In the rows, 100 means zero.
Rows lie near named flat spaces through zero. A row that begins with a name and a colon came from that space; any other row is followed by the name of its block's space that it lies nearest.
bz-tj: [99, 113, 121, 84, 107, 78, 105, 107, 102, 70, 99, 97, 87, 86, 101, 83, 95, 103, 113, 100, 85, 109, 82, 105, 85, 113, 112, 98, 123, 109, 79, 96, 96, 98, 109, 100, 99, 126, 100, 104, 104, 105, 112, 96, 98, 100, 87, 111, 104, 94]
pn-mc: [109, 73, 89, 120, 89, 94, 91, 88, 96, 137, 95, 73, 100, 81, 116, 96, 89, 83, 121, 105, 118, 120, 111, 111, 91, 114, 101, 108, 107, 105, 96, 106, 104, 77, 95, 98, 118, 96, 106, 102, 105, 87, 96, 103, 84, 97, 94, 93, 107, 106]
jn-sb: [104, 93, 75, 105, 86, 106, 77, 105, 121, 69, 95, 97, 107, 111, 75, 90, 86, 104, 83, 106, 102, 71, 92, 73, 75, 82, 94, 143, 102, 86, 84, 84, 113, 114, 119, 109, 85, 84, 99, 125, 85, 69, 125, 104, 79, 95, 80, 115, 100, 77]
fr-sd: [82, 84, 112, 100, 104, 83, 95, 105, 87, 115, 105, 92, 95, 122, 69, 108, 113, 101, 114, 125, 115, 90, 104, 117, 97, 114, 110, 109, 103, 118, 117, 102, 95, 93, 76, 124, 70, 106, 74, 77, 98, 96, 111, 100, 104, 111, 111, 110, 102, 66]
fs-jq: [94, 89, 105, 81, 91, 102, 98, 121, 94, 120, 105, 100, 90, 139, 104, 107, 96, 102, 118, 90, 87, 99, 88, 116, 75, 95, 97, 97, 118, 84, 86, 78, 101, 101, 115, 90, 77, 106, 110, 94, 113, 92, 104, 104, 93, 92, 94, 88, 95, 94]
fm-sf: [86, 85, 116, 105, 119, 96, 111, 86, 85, 94, 121, 99, 103, 94, 88, 77, 124, 95, 119, 86, 84, 98, 95, 123, 84, 100, 120, 115, 83, 114, 130, 83, 110, 97, 100, 83, 120, 101, 109, 84, 82, 111, 119, 101, 84, 125, 83, 106, 102, 117]
pn-mc: [120, 94, 101, 97, 81, 73, 88, 94, 91, 105, 69, 70, 83, 109, 86, 95, 119, 83, 108, 108, 95, 90, 120, 100, 102, 92, 101, 88, 98, 115, 51, 106, 93, 120, 94, 92, 89, 83, 111, 97, 113, 111, 130, 99, 111, 105, 107, 87, 104, 92]
[125, 72, 83, 83, 91, 88, 100, 110, 98, 107, 101, 86, 106, 122, 100, 116, 120, 115, 101, 93, 81, 93, 90, 115, 74, 105, 89, 114, 71, 87, 72, 73, 81, 95, 86, 137, 100, 88, 106, 96, 137, 68, 125, 99, 105, 92, 128, 103, 73, 105] => fs-jq
[99, 111, 116, 104, 97, 74, 101, 105, 125, 86, 90, 117, 83, 113, 100, 105, 110, 105, 102, 101, 67, 89, 106, 120, 86, 85, 135, 117, 109, 97, 109, 75, 111, 67, 104, 115, 98, 99, 109, 95, 117, 97, 90, 86, 139, 99, 120, 96, 108, 74] => jn-sb
cd-cl: [89, 67, 120, 115, 94, 87, 108, 93, 119, 127, 100, 113, 84, 108, 79, 89, 76, 81, 80, 102, 75, 62, 107, 76, 113, 100, 100, 87, 96, 84, 89, 112, 95, 71, 93, 92, 87, 69, 136, 102, 114, 78, 82, 83, 122, 89, 103, 96, 78, 106]
[113, 87, 109, 75, 138, 94, 98, 86, 110, 98, 93, 96, 109, 105, 81, 96, 125, 77, 95, 106, 103, 77, 92, 94, 92, 102, 91, 94, 75, 93, 101, 77, 104, 93, 112, 91, 99, 90, 85, 109, 92, 108, 119, 100, 94, 85, 115, 95, 97, 89] => fm-sf
ms-nq: [122, 73, 103, 105, 109, 96, 105, 90, 102, 89, 94, 90, 92, 96, 98, 89, 124, 116, 94, 94, 76, 111, 85, 108, 98, 78, 88, 103, 121, 101, 86, 109, 97, 104, 103, 115, 105, 96, 95, 85, 110, 104, 71, 124, 120, 91, 87, 91, 108, 103]
pj-hd: [93, 70, 84, 90, 75, 99, 85, 101, 122, 123, 92, 112, 120, 88, 120, 93, 87, 96, 97, 111, 93, 71, 90, 85, 108, 119, 88, 90, 90, 94, 93, 126, 117, 82, 101, 100, 106, 125, 131, 73, 111, 91, 129, 76, 108, 123, 86, 78, 88, 85]
cd-cl: [96, 108, 110, 82, 110, 114, 109, 113, 115, 76, 84, 93, 117, 110, 123, 97, 99, 92, 105, 96, 94, 127, 114, 83, 98, 98, 102, 118, 95, 101, 96, 124, 114, 118, 126, 90, 102, 76, 80, 97, 110, 119, 111, 115, 81, 86, 116, 112, 111, 99]
bz-tj: [88, 93, 93, 141, 96, 83, 112, 104, 116, 108, 71, 105, 113, 115, 110, 105, 132, 65, 109, 92, 80, 85, 102, 78, 107, 88, 89, 99, 119, 113, 102, 84, 84, 72, 91, 59, 82, 102, 116, 101, 81, 96, 94, 99, 105, 123, 89, 111, 96, 91]
[108, 96, 105, 102, 99, 128, 107, 82, 119, 101, 96, 93, 107, 103, 129, 108, 102, 91, 107, 122, 118, 90, 71, 69, 114, 116, 95, 116, 99, 49, 117, 131, 105, 95, 93, 115, 100, 129, 120, 87, 89, 88, 126, 85, 92, 89, 81, 112, 105, 109] => pj-hd
bf-cq: [108, 90, 63, 103, 91, 119, 66, 90, 104, 65, 115, 112, 84, 107, 82, 82, 87, 99, 125, 105, 107, 90, 93, 90, 102, 91, 108, 87, 97, 116, 99, 95, 110, 96, 108, 98, 118, 77, 84, 114, 91, 123, 102, 93, 77, 98, 96, 105, 78, 135]
[72, 129, 99, 98, 107, 125, 108, 97, 95, 74, 111, 109, 73, 71, 70, 116, 73, 88, 97, 108, 92, 90, 77, 112, 85, 119, 107, 105, 91, 104, 116, 107, 110, 131, 110, 75, 81, 113, 108, 100, 94, 113, 107, 94, 120, 89, 112, 120, 103, 129] => pn-mc
[126, 68, 87, 84, 83, 101, 81, 113, 93, 88, 71, 74, 97, 108, 106, 108, 111, 89, 105, 105, 111, 119, 108, 110, 113, 80, 110, 105, 98, 104, 68, 114, 94, 71, 106, 108, 105, 93, 86, 97, 109, 83, 120, 93, 90, 112, 100, 68, 91, 77] => pn-mc
[166, 107, 108, 109, 120, 113, 99, 86, 87, 61, 104, 111, 80, 67, 93, 96, 78, 119, 83, 92, 99, 122, 83, 108, 95, 106, 108, 94, 114, 106, 88, 102, 130, 104, 88, 86, 114, 126, 111, 81, 104, 100, 127, 91, 116, 77, 130, 89, 83, 71] => fr-sd
[104, 108, 79, 108, 73, 94, 86, 117, 104, 96, 95, 110, 97, 95, 108, 127, 101, 110, 115, 134, 114, 101, 100, 77, 101, 76, 92, 78, 118, 99, 105, 115, 101, 83, 125, 124, 77, 108, 114, 104, 99, 103, 80, 103, 90, 74, 125, 109, 104, 77] => fm-sf
dr-zt: [92, 110, 115, 108, 96, 101, 87, 99, 116, 89, 109, 104, 129, 87, 92, 110, 119, 124, 121, 89, 106, 97, 88, 110, 121, 93, 121, 86, 112, 87, 105, 117, 100, 91, 90, 91, 94, 74, 101, 99, 80, 81, 83, 86, 98, 113, 94, 87, 115, 97]
[94, 91, 108, 87, 80, 93, 94, 93, 135, 129, 106, 73, 91, 92, 102, 105, 106, 89, 105, 91, 87, 111, 124, 79, 88, 78, 118, 101, 98, 76, 95, 96, 114, 106, 106, 124, 121, 73, 90, 80, 111, 125, 93, 99, 60, 122, 84, 88, 98, 97] => dr-zt
